Each row of numbers stands for one node and depends on some of the facts below. Use the named rows to name the rest.

How the nodes are related:
Ω: hangs directly under; Λ: comes just before; α: refers to; Ξ: is of sort
trinagek: Ω gridren; Λ sina; α stuske; Ξ 82
vamal: Ω tresuk; Λ lopi; Ξ 97
klodon: Ω skamota; Ξ 123
bufal: Ω drumam; Λ klago; α skoplas; Ξ 82
flozo: α gridren basoklus
medi: Ω truvol; Λ klonu; α muno tuflar; Ξ 82
repibrel: Ω ritodrok; Λ brefoplok; α kager bedrun sina; Ξ 82
tuflar: Ω vipen; Ξ 97
sidrove: Ω vipen; Λ dropu; Ξ 123
klelori: Ω plagar; Λ fulik; Ξ 82
stedek: Ω skunaro; Λ trabos; α pudur; Ξ 521
bodol: Ω truvol; Ξ 82
tristo: Ω plizibon; Λ vupluplel; Ξ 521
nuli: α brokle dedor
drutres: Ω flustefur; α kladrudem bedrun; Ξ 82
kostok: Ω vipen; Λ zoto; α nutokun; Ξ 82
grumum: Ω gridren; Ξ 521
peplane: Ω flustefur; Λ traklofli; α skoplas; Ξ 97
bravuk: Ω fozabes; Λ pudur; α nesik; Ξ 123
tropla: Ω skunaro; Λ stedek; α dofles; Ξ 123
somiflon: Ω drumam; Λ bufal; Ξ 123
ravum: Ω flustefur; Λ peplane; Ξ 123
gritrek: Ω truvol; Λ nume; Ξ 97
pluskon: Ω gridren; Λ ratros; α sito; Ξ 82
grigrar: Ω zeflen; α govek brefoplok; Ξ 123
muno: Ω skunaro; Λ tropla; Ξ 123
poklu: Ω gridren; Λ grumum; Ξ 82
lugon: Ω vipen; Λ trugo; α drodoklal; Ξ 521
nikle: Ω fozabes; Λ brikli; α brokle palol kostok; Ξ 82
ritodrok: α kager ravum
laflus: Ω vipen; Λ bedrun; Ξ 82
stiflok: Ω vipen; Λ tuflar; α medi; Ξ 123
sigil: Ω vipen; Λ kovu; Ξ 521
saklir: Ω gridren; Λ pluskon; Ξ 82
trabos: Ω skunaro; α dofles dedor; Ξ 123
faklus: Ω vipen; Λ kladrudem; α nutokun; Ξ 123
truradrel: Ω stimor; α kladrudem pudur; Ξ 521
drodoklal: Ω flustefur; Λ breti; α drekelek besin ravum repibrel; Ξ 123
duzu: Ω vipen; Λ sidrove; α nikle palol; Ξ 521
tadrun: α vozelo
zopifum: Ω vipen; Λ broral; Ξ 82
noplan: Ω banon; Ξ 97
trapa: Ω truvol; Λ plenem; α flekas kostok nutokun; Ξ 82
skufli: Ω truvol; Λ gritrek; α vozelo nesik; Ξ 97
stibur: Ω drumam; Λ zifom; α nesik; Ξ 82
stemal: Ω skamota; Λ klodon; Ξ 123
drustiflon: Ω drumam; Λ graradil; Ξ 82
zoto: Ω vipen; Λ zopifum; Ξ 82
gridren: α kladrudem meflobi
tresuk: α nume
drekelek: Ω fozabes; Λ flekas; α drutres; Ξ 82
skoplas: Ω loplo; α tekleklar; Ξ 123
breti: Ω flustefur; Λ skeski; α zaskagrak; Ξ 123
debrin: Ω plizibon; Λ fleplen; α kovu; Ξ 123
bramok: Ω koram; Λ planu; Ξ 97
sososum: Ω flozo; Λ sufu; α kostok pubo; Ξ 521
trotam: Ω truvol; Λ toplan; Ξ 97
kegik: Ω banon; Λ nutokun; α peplane; Ξ 97
kovu: Ω vipen; Λ nesik; α fliten flifli; Ξ 97
brefoplok: Ω ritodrok; Λ dromel; α poklu; Ξ 82
zodreklur: Ω truvol; Λ trapa; Ξ 123
pubo: Ω ritodrok; Λ nuflin; α fiplabu; Ξ 82
brikli: Ω fozabes; Λ bravuk; Ξ 82
meflobi: Ω vipen; Λ pobram; α tresuk; Ξ 97
zeflen: α pluskon
flonel: Ω vipen; Λ futrok; α truradrel meflobi; Ξ 123
govek: Ω skamota; Λ stemal; α stuske; Ξ 97
klonu: Ω truvol; Λ zodreklur; α flifli; Ξ 82
brabusas: Ω nuli; Λ fliten; Ξ 521
stupli: Ω vipen; Λ fiplabu; α drodoklal; Ξ 82
dofles: Ω flozo; α muno; Ξ 82
minel: Ω ritodrok; Λ livos; α bedrun; Ξ 123
bafi: Ω koram; Λ budek; α sito; Ξ 82
trugo: Ω vipen; Λ duzu; α bufal; Ξ 521
brokle: Ω ritodrok; Λ luvu; α plitre; Ξ 123
klago: Ω drumam; Λ drustiflon; α truradrel stuske; Ξ 123
stulak: Ω tresuk; Λ vamal; α futrok; Ξ 82
stifluflin: Ω stimor; Λ truradrel; α sufu sina; Ξ 521
palol: Ω skunaro; Λ muno; α vozelo sososum stupli; Ξ 97
stuske: Ω truvol; Λ medi; α nesik; Ξ 82
kladrudem: Ω vipen; Λ lugon; Ξ 521
regrur: Ω koram; Λ bramok; Ξ 82
plenem: Ω truvol; Λ sito; Ξ 97
gigrar: Ω truvol; Λ bodol; Ξ 82
pobram: Ω vipen; Λ faklus; α drekelek; Ξ 82
sufu: Ω flozo; Λ dofles; Ξ 97
flifli: Ω plizibon; Ξ 521
traklofli: Ω flustefur; Λ dedor; Ξ 82
lopi: Ω tresuk; Ξ 97
nuflin: Ω ritodrok; Λ repibrel; α medi bedrun; Ξ 82
flustefur: α kovu tekleklar
zifom: Ω drumam; Λ somiflon; Ξ 82
skunaro: α klago
draste: Ω gridren; Λ trinagek; Ξ 82
kostes: Ω drumam; Λ skovim; α zeflen sidrove; Ξ 97
toplan: Ω truvol; Λ skufli; Ξ 97
plitre: Ω fozabes; α kager; Ξ 82
zaskagrak: Ω plagar; Ξ 123
fabo: Ω nuli; Λ giskam; α stibur muno; Ξ 123
budek: Ω koram; Ξ 82
giskam: Ω nuli; α kager; Ξ 97
nume: Ω truvol; Λ stuske; α kladrudem bedrun; Ξ 97
luvu: Ω ritodrok; Λ pubo; α skovim; Ξ 97
fliten: Ω nuli; Λ fabo; Ξ 82
dedor: Ω flustefur; Λ lobro; Ξ 97
klutrasti: Ω gridren; Λ poklu; α muno zaskagrak; Ξ 82
lebil: Ω nofar; α brokle; Ξ 97
broral: Ω vipen; Λ tekleklar; α drodoklal; Ξ 521
vena: Ω flozo; Λ sososum; Ξ 82
sito: Ω truvol; Λ basoklus; α kager kladrudem brokle; Ξ 97
tekleklar: Ω vipen; Λ sigil; α zoto brefoplok; Ξ 82
pluneflo: Ω flustefur; Λ drutres; α toplan vozelo brefoplok skovim; Ξ 82
drastel: Ω flustefur; Λ pluneflo; α pobram; Ξ 97
fulik: Ω plagar; Λ zaskagrak; α tekleklar; Ξ 123
dromel: Ω ritodrok; Λ minel; Ξ 97
planu: Ω koram; Λ bafi; Ξ 82
vozelo: Ω zeflen; Λ grigrar; α poklu besin basoklus; Ξ 82
nofar: α gridren
tiral: Ω tadrun; Ξ 82
fozabes: α koram
nutokun: Ω banon; Λ kager; α fliten poklu drutres pudur; Ξ 82
skamota: α laflus zifom
pudur: Ω fozabes; Λ drekelek; α kladrudem; Ξ 82
fiplabu: Ω vipen; Λ laflus; α kladrudem truradrel; Ξ 521
kager: Ω banon; Λ noplan; α drutres kladrudem sina; Ξ 123
lobro: Ω flustefur; Λ drastel; α poklu lebil; Ξ 97
plagar: α nesik
livos: Ω ritodrok; α trapa pubo; Ξ 97
graradil: Ω drumam; Λ kostes; Ξ 123
besin: Ω tresuk; Λ stulak; α kladrudem; Ξ 123
fleplen: Ω plizibon; Λ tristo; Ξ 82
litrun: Ω plagar; Λ deple; α skeski nuli; Ξ 82
vupluplel: Ω plizibon; Λ flifli; Ξ 82
sina: Ω gridren; Λ klutrasti; α drutres truradrel; Ξ 97
bedrun: Ω vipen; Λ meflobi; Ξ 521
ratros: Ω gridren; Λ draste; α tresuk govek toplan; Ξ 82
dotum: Ω vipen; Λ flonel; Ξ 97
truvol: α drodoklal
skovim: Ω drumam; α flifli; Ξ 123
nesik: Ω vipen; Λ stiflok; Ξ 521
flekas: Ω fozabes; Λ plitre; α tresuk kladrudem besin repibrel; Ξ 82
basoklus: Ω truvol; Λ gigrar; α laflus; Ξ 97
dropu: Ω vipen; Λ dotum; α stuske; Ξ 97
futrok: Ω vipen; Λ kostok; α bravuk; Ξ 521
dafles: Ω flustefur; Λ drodoklal; Ξ 97
deple: Ω plagar; Λ klelori; α drutres; Ξ 521
skeski: Ω flustefur; Λ ravum; α stemal; Ξ 123

Some rows with their names:
vena: [  4   7   4  -4  -4  -2   4   6  -2  -2   2  -3  -9   9   8  -9   3  -1
   4   0   1  -7  -2  -3 -10   6  -7  10   0  -9  -5   9   9   8  -1  -4
   7  -6]
pluneflo: [ -6  -3   3   1   5  -5  -1  -4  -2  -1  -1 -12  -2  -3  -4  -6  -4   1
  -3   4 -13 -10   0  -4  -6   7  -8   6   4   2  -2   8  19  19   4  -1
  12   0]
sidrove: [ -7  12  -2  -3  -7  -3   2  -5  -8  -5  -8   2   8  11 -11  -8   5   1
   6  -2   4 -13   3  -6 -12   3 -11   7   8   2  -9   3   9  16 -18  -9
  10   6]
zoto: [ -9  -5  -5  -5  -5   1   1   1 -10  -9 -10   2   3   6  -9 -16   3  10
   5   4   2 -21  -4 -11  -9   4 -10  16   4  -6 -12   6  13  19 -12  -7
   9   6]
zifom: [  7   7   4  -5  -5   1   6   7   0  -4   1  -2  -9  11   8 -12   2  -2
   4   0   3  -9  -1  -5  -9   7  -9   8   0  -9  -4   8   6  10   0  -5
   7  -7]
govek: [ -9   7   3  -4   5 -10  -1  -4  -1  17   6  -7   3  13  16 -11   1   2
  -6  14  -1  17 -19  -5  15  13  -4 -15   1   5   0   1   5  -6  -6  -1
   8   8]
stemal: [  4  15   7  -2  -7  -2   3   3  -1   0  -2  -1  -2  13   8  -3   4  -4
   6  -6   3  -7   0  -4 -12   5  -9   3   2  -5  -3   7  -2   5 -10  -4
   9  -4]
stuske: [-24  -6  -8 -12  18  -8  -3 -14 -16  31  14 -34   9   4  10 -29  -4   6
 -21  49   1  38 -44  -8  31  22   5 -35 -10  20   1  -1   0  -9  -1  -6
   5  17]
medi: [  3   0   3  -8   1   0   3   1 -12  -5  -1 -13  -4  -3  -2 -12  -1   1
   7  -1   1  -5  -2  -6 -15   5   3   9  -3   2  -7  10   5  18  -2  -7
   3 -12]
laflus: [ -5  13  -3  -7 -10   3  -2   7  -6  -3  -2  -2  -9   4  -2 -16   2  -1
   7   1   7  -9  -5  -4 -10   5 -13   9   4 -10 -11   4  10  14 -10  -6
  10  -3]
trabos: [  1   9   4   1  -3  -2   3   1   0  -2  -3   1   2   6   1  -4  -3  -5
   2  -8  -3  -5  -3  -4 -10   5  -5  -1   1   0  -3   4  -5  11  -7  -2
   8  -4]
tropla: [ 1 12  7  0 -5 -3  1  3  0  0 -1  2  0  7  5 -3 -2 -4  1 -8 -2 -4 -3 -3
 -9  4 -8 -1  1 -3 -3  4 -3  6 -7 -3 10 -4]
ravum: [ -2  12   8   4  -4  -1  -4   0   1   0  -2 -10   0  -3   1   2   0  -5
   1 -10 -12 -10  -3  -2 -13   6  -8   2   1  -2  -1   5   3  13 -10   0
  16  -6]
stupli: [-17 -13 -22  -1  -7  -8 -10  11   5  13   0  40   3 -34  10 -22 -39 -12
 -25 -20 -28   5  13  17   5 -17  25  11  16 -10 -18  10  29  10 -13  23
   8  -5]
kovu: [ -9  -3  -4  -3  -3   0  -2  -1 -10  -6 -15   7  11  10  -2 -10   3  13
   9  -7  -5 -22  -6 -12  -8   8  -4  13   7  -5 -12   4   5  13 -23  -6
  12  10]
pobram: [-10   5 -10  -3  -3  -2  -2   6  -5  -2  -3  11  -2 -12  -7 -18 -13  -5
  -2  -8  -8  -1  -3  -1  -5   3   1   6   6  -3 -15   3  17  16  -6   3
   6   0]
lobro: [ -4   4   6   3   2  -7  -3  -5   1   0  -5 -10   2  -2   0  -1  -1   0
   2 -11 -14  -7   2  -4  -9   9  -6   3   6   5  -1   7  15  17  -1  -1
  12  -2]
brabusas: [  8  21   3   3 -10  -5   4  -3   0   4   5   3   5  15   2   7  11  -6
   2 -10   2  -7   1  -3 -18  -2  -6  -5   2  -2   0   8 -11 -11 -19   1
  10   2]

Rows to name:
No name comes twice in this set of rows, the named rows included.
[-20   2  -5  -5   5 -10  -2 -11  -9   8  -3   0  12   9  -5 -15  -2   8
  -4  14   2   8 -14  -8  13  11 -10 -10   6   9  -8  -3  13   8 -13  -6
  10  17] | dropu
[-19   3 -14  -1   2  -2  -4 -15 -14  15  -1  -5  28  19  -3 -10  12  12
  -9  24   0  -1 -33 -16   7  13  -4 -20   1   9  -3  -1 -12 -20 -33  -4
  14  35] | nesik
[-11  11  -4   1  -1 -12  -2 -15  -1  30   0 -11  19  14   2   4   6   1
 -13  28  -1  18 -25  -8  21  12   0 -40  -2   8  -2  -3 -15 -17  -1   1
   4  21] | plagar
[  5  29  18  25  21 -29  11  -4  -9 -24  19  23  -4  -2 -23  16   3   6
  14 -30   3  22 -22 -31   1  -1 -35 -10  -9   3  -1   7  -6 -27  -5   8
  -5   9] | truradrel
[ -7 -12  -6   4  -9 -16 -10  -6  -1  18  -9  29  21 -33   0   9 -30  -7
 -16 -23 -22   4  17  11  -2 -28  39  -7   3   1 -13  17  -7  -1 -13  19
  -1 -11] | truvol
[-11  -8  -7  -3  -1  -5   0   1 -10  -6  -8  12   5  -3  -9 -17  -6   6
  -1  -1  -4 -15  -2  -8  -4   1  -7  15   7  -5 -14   7  18  18 -11  -1
   9   5] | kostok
[-13 -10  -3  12   2 -14 -11   4  12  12   4  33   8 -39  12  -1 -39 -12
 -27 -33 -39   4  14  14   4 -17  20   4  12  -5  -8  13  21   4 -12  26
  14  -8] | drodoklal
[-13   0  -6  -8  10  -4   3  -5  -5  26  14 -17   0  17  19 -24   0   2
 -19  37   1  27 -32  -6  26  21  -5 -24  -3   6   0  -2   8 -13   2  -3
   7  18] | stibur
[ -6   7  -6   5  -6   0   0  -5 -10  -5  -9  10  21  12 -13  -2  10   8
   4  -6   0 -23  -8 -13 -16   1  -6   4   2   0  -7   6 -10  -4 -33  -3
  13  18] | sigil
[ -4   7   6   1  -1  -4  -6  -2   2   1  -2 -10  -1  -2   3  -1  -2  -3
   3 -11 -14  -6  -4  -3 -10  11  -5   1   5   0  -2   6   7  18  -5  -1
  14  -6] | peplane
[ -1  13  12  -1  -5  -5  -4  -1   2   2   0 -10  -7   6  11   2   7   2
   7  -9  -6  -7  -2  -4 -10   8 -11   6   5  -6  -1   9  10   8  -6  -1
  15  -7] | dafles
[  3  17   6  13   1 -14   5  -2   0  -4   8  18   4   0  -6   8  -2  -4
  -1 -20  -3   6  -5  -9  -9  -6 -10  -6   0  -1  -3   9  -8 -15 -15   8
   6   3] | deple

Now the same nodes, written a new way:
Named rows:
vozelo: [-1  5  5 -1  4  4  0  0  1  1  0  1 -1 -3 -5  2  2 -3  0 -3  2 -3  4  2
  1  1  3  1 -9 -2  0 -2  0 -3  0  2 -4 -1]
regrur: [-3 -4  4 -2  4  4 -7 -2  3  0  2 -1  3  2  3  4 -1 -1 -1 -2  3  1  0 -2
  1  0 -1  6  3  2  3  3  1 -3  8  4 -2  0]
stemal: [  3  -8   1   4   2 -10  -3   3   1  -3  -3  -1   1   1   8  -5  -2   6
   2   1  -1   1   1  -7  -3 -13   3  -3   8   2  -2   1  -3   7   7  -3
  12   6]
brefoplok: [-1  3  3  0  7  2 -1  1  4 -1 -4 -1 -3 -2 -7  2  3  0 -1 -2  1  0  2  2
 10  6  4  2 -8 -2  2 -3 -1 -8 -1  1 -2 -1]
nuflin: [-1  2 -1 -3  4  4 -1 -1  0 -2  0  1  0 -3 -5  3  0  0  2  0  4  0  2  0
  0  6  2  3 -6 -1  0 -3  1 -7  1  0 -3  1]
tuflar: [ -1  -7 -12   4  -8  -8   3   0   1   5  -5   0  -3   3   8  -4   2   2
  -1   4  -6   3  -6   4   4  12  -9   0  18   6   1   5  -4   3  -4  -2
   5  -2]
kegik: [ 1 -1  4  2  5 -2  4  3 -1 -1 -3  1 -2  1 -2  1 -1  3  0 -1 -3 -4  2 -1
  1 -5  2 -4 -5 -2 -3 -1  0  2 -1 -2  2  1]
fabo: [  6  -1   1   5   1  -8   1   4   0  -2  -5   0  -2  -3   1  -8   0   5
   1   1  -3  -2   5  -3  -2 -11   6  -8  -2   0  -5  -4  -2   5  -2  -6
  11   4]
breti: [  2  -1   3   9  -3  -5   4   4   3  -3  -2  -3  -1  -1   2  -5   3   7
   0   5  -3   1   2  -6 -10 -16   7 -10  -3   1 -13   0  -8   3   0  -3
   8   3]
skovim: [  5  -1  -2   6   4 -11   3   5   2  -4  -9   0  -4  -4   0  -8   1   8
   2   2  -4  -1   3  -3   4  -5   7  -7  -2  -1  -3  -5  -4   1  -3  -6
  12   5]
graradil: [  4  -9  -3   4   2 -10  -3   3   2  -4  -6   0   1   0   8  -6  -3   7
   3   2  -1   2   1  -7  -2  -8   2  -3   9   2  -1  -1  -1   3   6  -5
  14   6]
drustiflon: [-3 -5  1 -1  4  2 -6 -2  4  0 -1  0  3  2  3  4 -2  0  1 -1  4  2 -1 -2
  4  5  0  6  5  2  5  1  2 -6  8  2  0  0]
bravuk: [ 12 -13  -2   9  -6   0  -4   4  -1   6  -2   3   4  -8  -1 -12  -5  -3
  -6   3   0  -8  13  -1 -12 -18  10 -11   1   1  -5  -8  11   4  -9 -18
  13  -3]
saklir: [-3 -6  3 -3  6  3 -7 -2  3  0  0 -1  3  2  2  5 -2 -1  0 -2  5  1  1 -3
  2  2  0  6  4  1  3  2  2 -5 10  3  0  1]
drumam: [-3  0  4 -1  1  4 -7 -1  1 -1 -1 -4  8  2  2 -1 -8  0  0  1 -5  2 -1  0
  5  0 -2  8  3 -1 10  3  2 -1  6  3  1  2]
trugo: [-3  0  1 -2 -2  4  2 -3 -1  7  1  2 -7  0 -4  6  8 -7  0 -4 -2 -3 -1  8
  9 16 -6  1 -1  0 -1  4  0  0 -2  0 -9 -7]
klelori: [-2 -4  3 -1  3  3 -6 -2  3  1  2 -1  3  2  3  4 -1 -1 -1 -1  4  2 -1 -2
  2  0 -1  6  4  1  4  3  1 -3  8  4 -2  0]
faklus: [  4   1  -2   4   1 -11   3   3  -3   1  -4  -2 -11  -4  -1 -10  10   6
   1   0  -7   0   6   2   3  -4   2  -9   3   2  -7   2  -7  10  -5  -7
  11   6]

Which node is each row?
No name comes twice in this set of rows, the named rows included.
[ 1  0 -3 -1  1 -2  5  1 -6  4 -1  0 -8 -2 -3 -1  5  1  1 -2 -6 -4  5  3
 -2  2 -3 -5  2  1 -6  3 -1  7 -5 -5  3  1] | meflobi
[ 6 -1 -7  3  0 -8  3  3 -3 -6 -6  1 -2 -4  1 -7 -2  8  6  3 -1  1  3 -5
 -6 -6  4 -6  0  0 -5 -5 -2  2 -1 -8 10  7] | minel
[-4 -4  2 -3  2  2 -6 -4  0  7  4 -1 -3  1  2  3  6 -4 -1 -4  1  0  2  3
  2  5 -6  5 10  4  1  8 -1  3  6  2 -1  0] | laflus
[-2  2  2  0  5  3 -1  0  4 -1 -3  0 -1 -2 -4  2  1 -1  0 -1  3 -1  1  1
  6  7  2  3 -5 -1  3 -3  0 -8  0  1 -2 -1] | klutrasti
[  7   4 -15 -12  -4  -2   9  -2 -12 -10  10   4  -2   3  -2   1  -1   3
   3   2   7   5  -5  -5 -15  -8   0  -5   1  -2  -3  -4   6   5  -8  -1
  -4   2] | nume
[ -1   6   7   0   9   3  -1   0   3  -1  -2  -1  -4  -1  -8   3   5   0
  -1  -3   1   0   3   2  10   3   5   2 -11  -3   1  -1  -3  -5  -1   2
  -4   0] | nikle
[ -1   8 -19  -6 -12  12   4  -4  -8 -10   9   0   0  -1  -5   6   3   4
   5  11   3  11  -5  -6 -19   3  -2  -1  -5  -1 -10  -2  -3  -7  -3  -1
 -14  -1] | drutres
[ -2  -6 -16 -13  -8  10  -2  -8 -12  -1  10   2  -4   4   0  11   4  -4
   6   1   1   6  -5   0  -5  13 -12   4  11   1  -2   6   4   2   5  -3
 -12  -3] | kladrudem
[-3 -1  4 -2  0  3 -6 -1  4 -1  1 -1  3  2  4  4 -1 -2 -1  1  2  3 -3 -1
  2  3 -1  5  5  2  5  4  2 -3  6  3  0 -1] | tiral
[  1   8 -12  -8  -5   9  -2  -3 -11  -8   5  -3   4  -2  -7  -1  -6   3
   5   5  -5   6   1  -1  -6   0  -2   4  -6  -5   4  -3   4  -1  -1  -4
  -6   5] | gridren
[  4  -1 -10  -3   1   1   6   1  -7  -6  -2   2  -2  -1  -5   1  -2   6
   5   3  -1   1   1  -3  -6   1   0  -4  -4  -3  -5  -5   3  -1  -3  -8
   0   4] | sina

The same nodes again, as new rows of numbers:
Named rows:
tiral: [  3  23   2  -2   0  10 -12   3 -16   9   3  10 -13   0   2 -12  -5   3
   5  -2  10   5   5   7  -2   8   5]
dotum: [  1  11  -5  -8 -29   7 -34   4  17   7   4   7 -14   0  12  -8 -17  -8
 -18   4   4  -3 -21   5   5   1  11]
drutres: [ -5 -27  13  14   0  24  35   0  -3 -17 -20   9 -15 -16  -2  14  -8 -16
 -24 -12 -19 -35   1  18   0   0  -7]
basoklus: [ -1 -19   3   8   3  -8  -1 -11  -8   9   0  -1  -1   4   2   1  -1  -6
   3   1  -1 -12 -11  -5   8 -23   4]
vozelo: [  3  -3   3   0   9 -12  19  -2  -1   2   4 -17   0   3   0   6   6   7
  11   1  -4   0   9  -5   4  -4  -1]
skufli: [ -5 -18   1  11  27 -18   8   1   0  -7  15 -12   8  16  -6  -6  -7 -11
   1   3  12  13   0  -9  -4  -5  -1]
meflobi: [ -6  -8   1  -6 -18  -7  -2   2  28  -7   1 -26   0   0   3   9   4  -5
 -29   2  -8  -1  -7  -9   5  -4   3]
kovu: [  3 -18   2 -13 -17   2 -16 -10  23  17  10 -24   3  -1  25  12   7  -7
 -15   9  -7 -15 -23  -6   4 -12   5]
luvu: [ -5 -10  -1   3   5 -14   5  -3  -3   0   2 -14   8   5  -7   7   5  -4
   5   1   1  -1   4  -8  11  -4   4]
loplo: [ -4   9  -1   2 -12   2 -22  -4  -5  -6  -2  20  15   2  -6  -8  -5 -15
   9  -1  17   9  -8   3   3  12   8]
skoplas: [  0   2   6  -5   5  -9  15 -10  -5  19  -3 -21   0   3   5  -5   8  15
  12  -2  -8  -5  -2  -6   3 -15   4]
peplane: [ -7 -14   3   3   4 -12  -3  -7  -8   5  -4 -11   5   5  -4   2  15   0
   2  -1  -3   0   0 -12   6 -15   4]
ravum: [ -6  25   2  -3   3   8 -13   1 -17  10  -8  11  -1  -2  -5 -21  -5   9
  11  -6   6   3   0   7  -3  11   5]
fleplen: [  2  23  -2  -3   2   6 -10   6 -14   3   2  10  -3   0  -4  -7  -7   2
  12  -1  10   6   7   4   1  15   4]
tropla: [ -4   2   4  -2   9  -7  16  -5  -1   9  -4 -19   5   1  -4  -5   1  11
   7  -3  -6  -4   1  -5   0  -3   1]
planu: [  1  23  -3  -4   1   9 -11   4 -13   3   0  12  -3  -1  -3 -11  -7   4
   5   0   8   8   6   4  -1  13   3]
vena: [  2  24  -3  -2   1   3  -9   8 -10   2   3  13  -6  -1  -3  -7  -5   3
  12   0  11   5   7   7   2  16   5]
fozabes: [ -7 -15  -1   5  -4  -8   1 -12   7 -10  -4   3  28   2  -7   7   4 -12
   8  -1   6   3 -11  -5   2  -2   1]

Rows to name:
No name comes twice in this set of rows, the named rows included.
[ -6 -13   8   6  26  -6  26   2   7  -4   2 -16   3   8   0 -13  -8  -1
  -5  -4   2   2  -5   2 -16  -3  -6] | klago
[ 25 -13 -11 -14 -18   7  -7   0  24  11  19  -7 -16  -7  26  28  12  13
 -17  16 -21  -8  -1  -7  -5 -19 -12] | broral
[ 13  -9  -8   3  11   7  15   9  -6 -13   8   8 -15  -5  -2  22   7   6
 -12   8 -13   5  23  -7  -7  -6 -15] | stedek
[ 24 -13 -12  -8  -8  -1  -2   9  32  -1  24  -2 -20   2  20  19  -5  10
 -25  16 -14   3  -4  -5 -12 -21 -13] | futrok
[ -3  -9   2   2   4 -17   6  -5  -2   3   4 -18   6   6  -3  10  10  -2
  10   3   1   1   3 -11  14  -7   5] | palol
[  0  -4   3  -2   4  -8   9  -5  -4   8  -4  -9   2   1   1   2  13  10
   6   0  -8   2   3  -6  -3 -14  -2] | brefoplok
[ -4  12  -8  -8 -32   0 -30   1  29 -10  -1   6  20  -3  -3  -6  -8 -10
 -12   7  11  10 -19   4   3  17   6] | vipen
[ 17  -5 -12  -1   8  -8  11   5  -4  -3  13  -1  -9  -1   0  25  14  15
   5  13 -10   8  24 -14   2 -11 -13] | sososum
[  5   6  -6 -16 -21 -16   8  -1  30   6   0 -32   1  -2   7  14  11  14
  -4   4 -17   0  -1  -9   9  -3   2] | stupli
[ 17  11 -11   3  -3  10 -22  15 -14   0   9  39 -24  -3   3   3   4  12
   2   7   0  10  16   3  -8  -4  -8] | grumum
[ -4  -9   7   4   2   6  22  -2  -5  -6 -13  -7  -1  -8  -5   9  10   1
  -8  -8 -13 -10   9   1   0  -2  -4] | repibrel
[  3 -24   5  16  50 -23  21  11  15 -10  29  -9   2  29   4 -22 -16  -5
  -2   3  20  29  -3   0 -35 -11 -12] | stuske
[  2  25  -2 -12 -27   7 -21   5  22  13  -4   3 -13  -2  12 -19 -18  10
 -11   1   0  -4 -20  12  -3   3   6] | sidrove
[  2  -8   5  -7 -15   5  12  -3  34   8  -5 -21  -6  -3  17   0 -14   3
 -22  -2 -15 -19 -23   7  -4  -7   0] | flonel

